Here is a tiny trained network, its code and every weight. The questions are about switching its units off for an input and a class, where a switched-off unit gives its printed mean instead of its output.

import numpy as np


def w(rows, s, z=0):
    codes = np.array(rows[::2]) - 128.0
    scale = np.full(codes.shape[1], s)
    scale[-1] = z or s
    return codes * scale


def norm(h):
    return h / np.sqrt((h * h).mean(-1, keepdims=True) + 1e-5)


def f(y):
    return y / 2 * (1 + np.tanh(0.7978845608 * (y + 0.044715 * y**3)))


def log_softmax(a):
    a = a - a.max(-1, keepdims=True)
    return a - np.log(np.exp(a).sum(-1, keepdims=True))


def net(x, mask):
    res = np.array(x, float).reshape(1, 3) / 4 @ E
    u = 0
    for l in range(3):
        y = f(norm(res) @ A[l][:, :-1].T + A[l][:, -1])
        res = res + np.where(mask[u : u + 5], y, B[l][:, -1]) @ B[l][:, :-1]
        u += 5
    return log_softmax(norm(res)[-1] @ U[:, :-1].T + U[:, -1])


A, B = {}, {}
E = w([
[94,181,183,204,91,171,86,51,160,35],'x0',
[204,131,180,91,103,69,254,31,252,199],'x1',
[54,147,125,127,34,27,108,32,108,234],'x2',
],0.0093)
A[0] = w([
[154,124,115,131,172,167,98,219,100,54,18],'0.n1',
[194,127,154,146,134,181,172,92,201,21,252],'0.n2',
[237,121,136,89,155,100,253,183,170,240,160],'0.n3',
[116,140,159,155,138,103,92,134,56,185,104],'0.n4',
[246,121,142,129,179,179,197,182,173,75,128],'0.n5',
],0.016,0.0032)
B[0] = w([
[194,149,199,170,107,197,153,214,70,111,204],'0.n1',
[89,130,189,163,143,45,87,3,142,71,214],'0.n2',
[49,67,6,46,156,105,98,84,153,190,252],'0.n3',
[111,96,86,101,137,142,114,109,150,140,160],'0.n4',
[112,106,24,46,63,120,221,166,194,123,221],'0.n5',
],0.015,0.022)
A[1] = w([
[207,159,207,190,173,178,79,177,25,226,4],'1.n1',
[38,126,20,94,76,139,50,88,153,198,236],'1.n2',
[123,168,183,196,148,91,78,56,128,26,107],'1.n3',
[179,179,150,162,39,160,161,218,105,111,17],'1.n4',
[91,141,159,194,123,150,28,136,43,7,98],'1.n5',
],0.015,0.0023)
B[1] = w([
[63,71,91,140,246,117,3,131,176,133,155],'1.n1',
[105,144,76,91,42,90,163,75,201,89,252],'1.n2',
[179,229,98,138,174,171,87,199,196,123,171],'1.n3',
[116,75,178,90,110,186,174,101,46,131,168],'1.n4',
[79,60,116,93,108,39,190,152,70,195,172],'1.n5',
],0.016,0.031)
A[2] = w([
[111,137,143,154,155,83,98,105,110,173,62],'2.n1',
[115,144,65,133,118,112,110,154,140,176,252],'2.n2',
[165,87,81,120,194,251,58,125,166,126,174],'2.n3',
[81,48,164,142,111,145,82,17,31,157,28],'2.n4',
[130,182,169,180,139,122,46,65,144,90,80],'2.n5',
],0.022,0.0016)
B[2] = w([
[135,116,145,157,124,170,81,67,144,119,143],'2.n1',
[137,138,130,86,136,116,126,30,180,83,253],'2.n2',
[86,222,245,81,38,90,248,27,80,59,168],'2.n3',
[20,104,118,147,215,98,8,54,142,171,186],'2.n4',
[206,223,160,181,176,153,56,187,52,148,182],'2.n5',
],0.014,0.013)
U = w([
[201,254,169,219,162,95,59,137,172,122,115],'0',
[157,111,191,138,92,184,200,220,52,104,95],'1',
[208,102,160,241,110,133,128,126,127,237,2],'2',
[60,63,186,170,197,118,55,150,51,176,117],'3',
[118,152,54,92,67,75,145,77,213,143,186],'4',
],0.012,0.0053)

Each question gives the input, the list of numbers given to net, and the class t.
The units are the neurons (one row each of A and B). Each row of codes is followed by its name. A weight is (code - 128) times the scale printed after its matrix; where a second scale follows, it is the last column's (A, B and U).
mask holds one flag per neuron, layer by layer. A switched-off neuron (its flag False) gives its mean, the last column of its row in B, instead of its output. The means were averaged over made-up inputs and are rounded, as every weight is.
A unit's drop is (log p(t) with every unit on - log p(t) with that unit switched off) / (log p(t) with every unit on - log p(t) with every unit switched off).
The circuit of an input: a set's keep is (log p(t) with only the set's units on - log p(t) with every unit switched off) / (log p(t) with every unit on - log p(t) with every unit switched off). Starting from the 12 units with the biggest drops (on a tie, the unit counted first), units are removed one at a time, each time the one whose removal leaves the highest keep (on an exact tie, the one counted first), for as long as the keep stays at least 0.8.
units of the circuit, in order: the units of the circuit, biggest drop first
k most important neurons: the k neurons with the biggest drops, biggest first
k most important neurons of layer l: the k neurons of layer l with the biggest drops, biggest first
drop when u is switched off: that unit's drop, to one decimal
input [8,-5,0], class 3: units of the circuit, in order -> [0.n3, 1.n2]
input [-1,-5,-4], class 1: 2 most important neurons of layer 0 -> [0.n2, 0.n5]
input [-4,-3,-2], class 3: most important neuron of layer 1 -> [1.n4]
input [1,-3,-5], class 1: 2 most important neurons of layer 0 -> [0.n5, 0.n1]
input [2,0,-5], class 1: 3 most important neurons -> [0.n1, 0.n3, 1.n2]
input [6,-4,-1], class 3: 2 most important neurons of layer 1 -> [1.n5, 1.n2]
input [3,3,4], class 0: 3 most important neurons -> [0.n3, 0.n5, 1.n5]
input [-5,-6,2], class 3: 2 most important neurons of layer 0 -> [0.n3, 0.n5]
input [5,-5,-6], class 1: 4 most important neurons of layer 0 -> [0.n1, 0.n2, 0.n3, 0.n5]
input [8,1,-7], class 0: 2 most important neurons of layer 0 -> [0.n2, 0.n3]
input [-4,-3,-8], class 1: 2 most important neurons -> [0.n1, 0.n5]
input [7,-6,-7], class 1: 2 most important neurons of layer 0 -> [0.n1, 0.n2]
input [6,2,5], class 0: drop when 0.n5 is switched off -> 0.9
input [-2,-5,-7], class 1: drop when 0.n5 is switched off -> 0.4
input [6,0,-1], class 0: drop when 0.n2 is switched off -> 0.0
input [4,2,0], class 0: most important neuron -> [1.n3]
